Below are the code and all the weights of a small trained network. Each question names an input and a target symbol and asks about switching units off, where a switched-off unit gives its printed mean instead of its output.

import numpy as np


def w(rows, s, z=0):
    codes = np.array(rows[::2]) - 128.0
    scale = np.full(codes.shape[1], s)
    scale[-1] = z or s
    return codes * scale


def norm(h):
    return h / np.sqrt((h * h).mean(-1, keepdims=True) + 1e-5)


def f(y):
    return np.maximum(y, 0)


def softmax(a):
    e = np.exp(a - a.max(-1, keepdims=True))
    return e / e.sum(-1, keepdims=True)


def log_softmax(a):
    a = a - a.max(-1, keepdims=True)
    return a - np.log(np.exp(a).sum(-1, keepdims=True))


def net(x, mask):
    ids = ['αδζηθξπτφω'.index(c) for c in x.split()]
    T = len(ids)
    res = E[ids] + P[:T]
    r = norm(res)
    for j in range(2):
        rows = slice(3 * j, 3 * j + 3)
        q, k, v = (r @ M[0][rows].T for M in (Q, K, V))
        z = softmax(np.where(np.tri(T) > 0, q @ k.T / 3**0.5, -1e9)) @ v
        o = O[0][rows]
        res = res + np.where(mask[j], z, o[:, -1]) @ o[:, :-1]
    y = f(norm(res) @ A[0][:, :-1].T + A[0][:, -1])
    res = res + np.where(mask[2:14], y, B[0][:, -1]) @ B[0][:, :-1]
    return log_softmax(norm(res)[-1] @ U[:, :-1].T + U[:, -1])


Q, K, V, O, A, B = {}, {}, {}, {}, {}, {}
E = w([
[136,93,100],'α',
[156,56,186],'δ',
[85,40,110],'ζ',
[119,174,248],'η',
[166,91,124],'θ',
[219,85,204],'ξ',
[72,104,247],'π',
[198,55,150],'τ',
[143,103,159],'φ',
[87,122,207],'ω',
],0.013)
P = w([
[83,255,101],'0',
[111,64,191],'1',
[129,94,172],'2',
[142,95,173],'3',
[143,94,167],'4',
[136,97,171],'5',
[146,96,173],'6',
[143,95,173],'7',
[156,87,164],'8',
],0.008)
Q[0] = w([
[7,218,65],'h0',
[132,88,178],'h0',
[85,156,130],'h0',
[133,137,80],'h1',
[77,191,55],'h1',
[64,120,112],'h1',
],0.018)
K[0] = w([
[186,4,178],'h0',
[85,167,141],'h0',
[91,162,125],'h0',
[189,131,170],'h1',
[147,115,234],'h1',
[121,141,147],'h1',
],0.024)
V[0] = w([
[186,179,106],'h0',
[198,157,156],'h0',
[51,137,33],'h0',
[117,88,126],'h1',
[114,136,2],'h1',
[76,161,128],'h1',
],0.024)
O[0] = w([
[202,118,77,212],'h0',
[141,64,103,172],'h0',
[184,254,129,158],'h0',
[82,90,128,82],'h1',
[22,192,31,62],'h1',
[136,197,122,255],'h1',
],0.021,0.0061)
A[0] = w([
[118,143,124,85],'n0',
[188,111,80,3],'n1',
[95,96,102,227],'n2',
[155,108,165,95],'n3',
[122,137,55,113],'n4',
[113,63,114,213],'n5',
[169,148,91,30],'n6',
[177,90,39,63],'n7',
[95,206,112,85],'n8',
[147,152,106,104],'n9',
[149,150,6,183],'n10',
[185,90,129,59],'n11',
],0.022,0.0021)
B[0] = w([
[110,127,141,138],'n0',
[72,138,127,210],'n1',
[146,82,109,152],'n2',
[102,169,74,229],'n3',
[112,50,146,162],'n4',
[152,190,163,205],'n5',
[136,128,215,188],'n6',
[101,140,41,201],'n7',
[68,76,151,188],'n8',
[145,131,180,170],'n9',
[166,4,109,207],'n10',
[114,119,82,255],'n11',
],0.039,0.0095)
U = w([
[111,72,79,39],'α',
[127,65,118,76],'δ',
[25,182,134,67],'ζ',
[137,93,92,69],'η',
[15,108,94,254],'θ',
[145,174,28,161],'ξ',
[161,167,132,124],'π',
[254,69,67,105],'τ',
[49,87,85,182],'φ',
[153,134,209,126],'ω',
],0.012,0.0058)

Each question gives the input, a string of symbols that net reads in full, and the target symbol t.
The units are the heads (3 rows each of Q, K, V and O) and the neurons (one row each of A and B). Each row of codes is followed by its name. A weight is (code - 128) times the scale printed after its matrix; where a second scale follows, it is the last column's (O, A, B and U).
mask holds one flag per unit, heads first, then neurons. A switched-off unit (its flag False) gives its mean, the last column of its rows in O or B, instead of its output. The means were averaged over made-up inputs and are rounded, as every weight is.
A unit's drop is (log p(t) with every unit on - log p(t) with that unit switched off) / (log p(t) with every unit on - log p(t) with every unit switched off).
The circuit of an input: a set's keep is (log p(t) with only the set's units on - log p(t) with every unit switched off) / (log p(t) with every unit on - log p(t) with every unit switched off). Starting from the 12 units with the biggest drops (on a tie, the unit counted first), units are removed one at a time, each time the one whose removal leaves the highest keep (on an exact tie, the one counted first), for as long as the keep stays at least 0.8.
units of the circuit, in order: the units of the circuit, biggest drop first
most important unit: the unit with the biggest drop
top k neurons: the k neurons with the biggest drops, biggest first
heads that matter: for each layer, one digit per head in row order, 1 if its drop is at least 0.15 and else 0, layers parted by /
drop of u: that unit's drop, to one decimal
input π δ π ζ α, target ω: top 3 neurons : n5, n7, n11
input ζ π τ, target ζ: units of the circuit, in order : h0
input φ π φ η η φ δ φ, target ξ: heads that matter : 11
input φ φ φ ζ φ, target ξ: units of the circuit, in order : n8, n10
input π η φ π φ π δ δ, target ω: top 2 neurons : n10, n7
input η φ φ π ξ η ζ, target τ: units of the circuit, in order : h1, n8
input φ π φ π η τ, target ξ: units of the circuit, in order : h1, n10
input φ π φ θ π φ φ α, target ξ: units of the circuit, in order : h1, n8, n10
input φ θ ξ, target ξ: units of the circuit, in order : h0, n10, h1, n1
input φ φ τ φ φ τ, target ξ: top 2 neurons : n8, n10
input π ζ ζ ξ, target ω: top 3 neurons : n7, n5, n11
input π π θ θ θ ζ, target ω: top 2 neurons : n7, n5
input φ φ α η, target ξ: heads that matter : 00
input φ ζ δ ζ η φ δ π α, target ξ: heads that matter : 01
input π φ π η, target ω: units of the circuit, in order : h1
input α φ π θ α φ ξ, target θ: heads that matter : 11
input ζ π ω φ φ ω, target ζ: heads that matter : 10
input φ φ τ α π, target ξ: heads that matter : 00
input ζ δ ζ, target ζ: heads that matter : 10
input π φ ξ φ τ ω, target ω: most important unit : h0
input π α π φ π φ α π, target ω: drop of n8 : 0.1
input φ δ α π φ η ζ η ζ, target ξ: drop of n5 : 0.2
